[[ -2  52 -37  28  49  23]
 [ -6 -49  41  48  44  43]
 [ 14  17 -20  45  -6  26]] --> 44

[[  2  21  11  31]
 [ 21  36  -1  39]
 [-24 -46 -47  -7]] --> -1

[[ -1  -7   7 -17  10]
 [  6  -5  15  27  -3]
 [-39  15 -20   1  10]] --> 27

[[ 16  19  13 -32 -45  -4  31]
 [  1  16  34  29  34  15 -15]
 [ 47 -31   9  -6 -33  17 -24]] --> 15

[[-18  11 -42   9]
 [  8  32 -37  -6]
 [-31 -29 -46 -20]] --> -37

[[ 37  35  12 -33 -43  -5]
 [ 22 -31  24 -35  -1 -27]
 [ 15  -5 -19  13 -13  36]] --> -1

[[-12  11  -4 -28  -5   2]
 [ -9  21  -4 -37 -16  -4]
 [-16  18  -4 -22   8   6]] --> -16

[[-16  38   0  20  -7 -14   6]
 [ -1  -7  -7  -5  -7 -12  -8]
 [ -8   8 -12  -4   6  27 -24]] --> -12
---
[9, -45, -35, -52, -44] ⇒ -35
[-32, -14, 31, -21, 12, -38] ⇒ 31
[-34, 17, 38, -3, 10] ⇒ 38
[47, 9, -34, -31, 5, 46] ⇒ -34
[-28, 12, 36, -7, -37, 13] ⇒ 36
[39, 11, -40, -13, 18, -10] ⇒ -40
[-23, 40, 35, 17] ⇒ 35
[-4, -3, -9, 13, 6, 20, 48] ⇒ -9
[31, -5, -40, -42, 45, 30] ⇒ -40
[21, -31, -30, 29, 35, -49, 12] ⇒ -30
---
5866	8282	9108	3067	5574	6802	4322
9156	2506	6273	3044	8827	2430	2634
-> 5574

760	701	296	686	234	384 -> 686

777	482	341	192	612
270	654	759	390	731
-> 341

6	-29	8	31	15	16
2	36	12	2	2	-4
-> 31

193	116	26	135	79	109	87
104	42	85	89	103	79	83
56	127	40	102	76	100	28
-> 79

1774	5008	4737	5035
8682	3454	7918	5914
-> 5008

74	50	138	184	103	131	86
206	232	175	197	163	216	123
-> 103

399	57	611	781	202	519	527 -> 202

35	58	16	52	85	15
21	36	37	5	39	44
-> 52
---
[  7 -51   4 -24  27] ==> 7, 27

[[ 14 -47 -35  -4]
 [ 42  11 -13  25]
 [ 10  14  12  39]] ==> 14, 39

[  7 -19  38 -18] ==> 7, -18

[ 42 -48  -9 -15  -6] ==> 42, -6

[-27  42 -13   7  13  23] ==> -27, 23

[-15  45  51 -35 -13] ==> -15, -13

[ 50 -47 -17 -32  51] ==> 50, 51

[[-33  28 -44 -46 -21  48]
 [-24 -20  25 -17  39   4]] ==> -33, 4

[ -7 -35 -17 -19 -33 -10  45] ==> -7, 45

[-37   6  37  28  24 -30 -14] ==> -37, -14
---
[-15  49  -7  32 -21] ==> -21, -15

[-10  42   0   8 -46  45] ==> 45, -10

[[ 52 -36  24  28 -40  22 -46]
 [ -9  28  18  -5   8  17 -24]] ==> -46, -9

[ -6 -19 -12  14 -38 -17] ==> -17, -6

[-15   7  47   2  28   3] ==> 3, -15

[ 17  18   2 -25 -21 -13  42] ==> 42, 17

[ 12   4 -33  14 -45  17  50] ==> 50, 12
---
[[ 35 -27  -6  27 -35 -20  30]
 [ 32 -30  -6  29 -43 -41  31]] ⇒ 35, 32

[21  4 22 43] ⇒ 43, 22

[[14 -5  4 -5]
 [-4 15  4 40]] ⇒ 40, 15

[[-48 -47 -21   2 -47 -23 -11]
 [ 15 -45 -40   4 -11   2 -41]
 [ -6  30  38 -28  -7  19  36]] ⇒ 38, 36

[[ 11  -4 -13  -6 -19  -7  -8]
 [ 38  13  -9  11 -27 -13   0]
 [ 16  16 -15  25  -2 -13  27]] ⇒ 38, 27

[-40  13  16  30  -9 -35] ⇒ 30, 16

[-24 -28 -39 -52] ⇒ -24, -28

[[-17  -6 -15 -17 -28 -25]
 [ 39  -6  19  40 -18  -1]] ⇒ 40, 39

[-37   9 -14 -21   0   7] ⇒ 9, 7
---
[[ 31 -14  37  11 -14]
 [ 18 -27 -15  22 -21]
 [-30  20 -21  24 -51]] | -14

[[-27 -18 -33  27]
 [ 26  20  -3  29]
 [ -9   4  22 -37]] | -18

[[ 44 -27  -3  42   8]
 [ 50 -28 -25  23  32]
 [ 48 -20  -6  27  33]] | -27

[[  6  -2 -17  19]
 [-15  40  -4  -5]
 [ 17   7  -9  -1]] | -2

[[  3   4   7   5   5 -12]
 [ -7  13  25 -27   8   0]
 [  3  -8 -11 -24   8 -41]] | 4

[[-24  -6 -29  -5   7  49]
 [-21 -18 -16 -12  14  28]
 [-10 -12 -22  -1  10  29]] | -6

[[ 16  -6 -38 -35  29]
 [  5 -12  -2 -30  23]
 [ 21   2 -22 -37  21]] | -6

[[  1 -18 -13   4 -33   4 -49]
 [ -7  18  19  -9  12 -12  26]
 [ 31  50  20   8 -32  29  14]] | -18
---
array([[ 7, 44, 63, 93, 31, 44, 57],
       [52, 46, 31, 69, 67, 87, 69],
       [64, 35, 41, 46, 76, 91, 52]]) result: 67

array([[ 25, -25,  34,  14,  -9],
       [  4,   0,  47,  13,  26],
       [ 39,  16,  17,  13,  21]]) result: 47

array([[111,  83, 128, 129, 143,  94,  63],
       [109,  98, 108, 127,  80, 118, 126],
       [135, 143, 120, 139, 223,  55,  81]]) result: 80

array([[-42,  11,  -6,  -8,  -6, -49, -19],
       [ 23, -32, -15, -14, -16,  30,  -2],
       [-15,  -7,  -9, -10,  -9, -17, -13]]) result: -16

array([[3, 4, 5, 7, 3, 5, 4],
       [7, 7, 4, 2, 3, 5, 4],
       [2, 3, 4, 6, 3, 6, 4]]) result: 3

array([[159,  82, 131,  67],
       [135,  73, 148, 169],
       [251,  54, 155, 130]]) result: 73

array([[-956, -130,  743, -617],
       [-779,  188,  112, -129],
       [ 534, -140,  224,  462]]) result: 188

array([[8420, 6564, 5588, 5235, 6208, 3144],
       [4817, 5242, 5205, 5446, 5323, 5717],
       [5029, 5175, 5391, 5335, 5220, 5575]]) result: 5446

array([[153, 133, 112, 140],
       [ 26, 120, 193, 116],
       [146, 148, 143, 139]]) result: 120
---
[ 52  38 -17  20 -24 -19]	-19, 52

[ 50 -18  21  16]	16, 50

[ 49 -39  40 -37]	-37, 49

[[-43  15  16  10]
 [-49  31   3  16]]	10, -49

[[ 17  14 -15 -15   5]
 [ 14   8 -20 -46   5]]	5, 14

[ 21  28 -36 -42]	-42, 21
